Here is a tiny trained network, its code and every weight. The questions are about switching its units off for an input and a target symbol, where a switched-off unit gives its printed mean instead of its output.

import numpy as np


def w(rows, s, z=0):
    codes = np.array(rows[::2]) - 128.0
    scale = np.full(codes.shape[1], s)
    scale[-1] = z or s
    return codes * scale


def norm(h):
    return h / np.sqrt((h * h).mean(-1, keepdims=True) + 1e-5)


def f(y):
    return np.maximum(y, 0)


def softmax(a):
    e = np.exp(a - a.max(-1, keepdims=True))
    return e / e.sum(-1, keepdims=True)


def log_softmax(a):
    a = a - a.max(-1, keepdims=True)
    return a - np.log(np.exp(a).sum(-1, keepdims=True))


def net(x, mask):
    ids = ['αγδεηθλμξπστψω'.index(c) for c in x.split()]
    T = len(ids)
    res = E[ids] + P[:T]
    q, k, v = (norm(res) @ M[0].T for M in (Q, K, V))
    z = softmax(np.where(np.tri(T) > 0, q @ k.T / 4**0.5, -1e9)) @ v
    res = res + np.where(mask[0], z, O[0][:, -1]) @ O[0][:, :-1]
    y = f(norm(res) @ A[0][:, :-1].T + A[0][:, -1])
    res = res + np.where(mask[1:17], y, B[0][:, -1]) @ B[0][:, :-1]
    return log_softmax(norm(res)[-1] @ U[:, :-1].T + U[:, -1])


Q, K, V, O, A, B = {}, {}, {}, {}, {}, {}
E = w([
[134,190,131],'α',
[129,77,109],'γ',
[58,102,125],'δ',
[108,57,148],'ε',
[185,38,93],'η',
[157,193,73],'θ',
[39,91,118],'λ',
[170,207,126],'μ',
[156,192,68],'ξ',
[120,72,127],'π',
[172,211,74],'σ',
[66,27,157],'τ',
[171,205,62],'ψ',
[11,101,64],'ω',
],0.012)
P = w([
[169,105,142],'0',
[114,190,163],'1',
[144,68,134],'2',
[113,193,173],'3',
[129,61,130],'4',
[114,195,177],'5',
[100,37,92],'6',
[111,201,193],'7',
[173,96,7],'8',
[110,252,254],'9',
[82,69,56],'10',
[45,242,173],'11',
[161,116,4],'12',
],0.0086)
Q[0] = w([
[178,26,2],'h0',
[55,212,17],'h0',
[218,8,2],'h0',
[125,74,156],'h0',
],0.0084)
K[0] = w([
[74,7,60],'h0',
[166,200,114],'h0',
[103,110,48],'h0',
[121,124,203],'h0',
],0.016)
V[0] = w([
[2,77,115],'h0',
[129,225,17],'h0',
[131,87,3],'h0',
[142,224,46],'h0',
],0.0073)
O[0] = w([
[146,130,101,65],'h0',
[136,103,225,251],'h0',
[231,107,150,177],'h0',
[255,103,133,238],'h0',
],0.0097,0.0029)
A[0] = w([
[115,154,141,97],'n0',
[177,139,85,165],'n1',
[82,135,168,4],'n2',
[121,202,145,111],'n3',
[215,41,169,162],'n4',
[95,139,158,49],'n5',
[119,44,254,156],'n6',
[87,115,179,51],'n7',
[171,126,143,228],'n8',
[169,102,157,146],'n9',
[129,132,126,87],'n10',
[163,169,67,157],'n11',
[81,186,186,75],'n12',
[194,125,47,177],'n13',
[94,202,207,143],'n14',
[147,161,121,99],'n15',
],0.012,0.0041)
B[0] = w([
[85,125,152,142],'n0',
[81,117,151,190],'n1',
[125,113,185,143],'n2',
[200,117,78,170],'n3',
[93,112,75,255],'n4',
[59,183,198,142],'n5',
[103,124,28,216],'n6',
[143,92,180,149],'n7',
[45,104,98,221],'n8',
[77,186,87,191],'n9',
[152,181,115,128],'n10',
[2,143,177,173],'n11',
[94,86,135,184],'n12',
[59,103,158,219],'n13',
[152,43,171,223],'n14',
[91,110,141,146],'n15',
],0.0068,0.0072)
U = w([
[142,116,102,89],'α',
[137,122,59,92],'γ',
[84,227,83,103],'δ',
[95,194,99,84],'ε',
[82,216,82,107],'η',
[205,229,98,255],'θ',
[223,95,61,127],'λ',
[174,124,13,112],'μ',
[121,103,216,160],'ξ',
[238,90,68,138],'π',
[144,185,101,151],'σ',
[102,165,94,71],'τ',
[83,99,252,157],'ψ',
[103,147,109,62],'ω',
],0.012,0.009)

Each question gives the input, a string of symbols that net reads in full, and the target symbol t.
The units are the heads (4 rows each of Q, K, V and O) and the neurons (one row each of A and B). Each row of codes is followed by its name. A weight is (code - 128) times the scale printed after its matrix; where a second scale follows, it is the last column's (O, A, B and U).
mask holds one flag per unit, heads first, then neurons. A switched-off unit (its flag False) gives its mean, the last column of its rows in O or B, instead of its output. The means were averaged over made-up inputs and are rounded, as every weight is.
A unit's drop is (log p(t) with every unit on - log p(t) with that unit switched off) / (log p(t) with every unit on - log p(t) with every unit switched off).
The circuit of an input: a set's keep is (log p(t) with only the set's units on - log p(t) with every unit switched off) / (log p(t) with every unit on - log p(t) with every unit switched off). Starting from the 12 units with the biggest drops (on a tie, the unit counted first), units are removed one at a time, each time the one whose removal leaves the highest keep (on an exact tie, the one counted first), for as long as the keep stays at least 0.8.
units of the circuit, in order: the units of the circuit, biggest drop first
top k neurons: the k neurons with the biggest drops, biggest first
drop of u: that unit's drop, to one decimal
input ε α θ θ, target ψ: top 2 neurons -> (n14; n8)
input ω ε σ τ ω ω α π δ σ, target ψ: units of the circuit, in order -> (n14)
input θ ψ ψ θ α ξ, target ψ: top 2 neurons -> (n14; n8)
input ψ θ σ δ ξ ψ, target θ: top 3 neurons -> (n9; n12; n13)
input λ ε γ θ, target π: top 2 neurons -> (n13; n11)
input ε ω ε ψ, target θ: top 3 neurons -> (n12; n13; n9)
input ψ μ ε δ ψ ξ σ ξ, target ξ: top 2 neurons -> (n14; n8)
input ω θ α δ θ λ δ ψ γ ψ, target ψ: top 2 neurons -> (n14; n12)
input θ ξ ε ω α θ ψ ψ, target ψ: top 2 neurons -> (n14; n8)
input α θ π θ ε α δ ψ ψ θ, target ψ: top 2 neurons -> (n14; n12)
input π ψ α ω τ σ, target ψ: drop of n14 -> 0.3
input δ δ τ μ, target ξ: drop of n3 -> 0.1
input ε ψ δ α ε τ ε α ω ψ θ ω, target ψ: drop of h0 -> 0.0
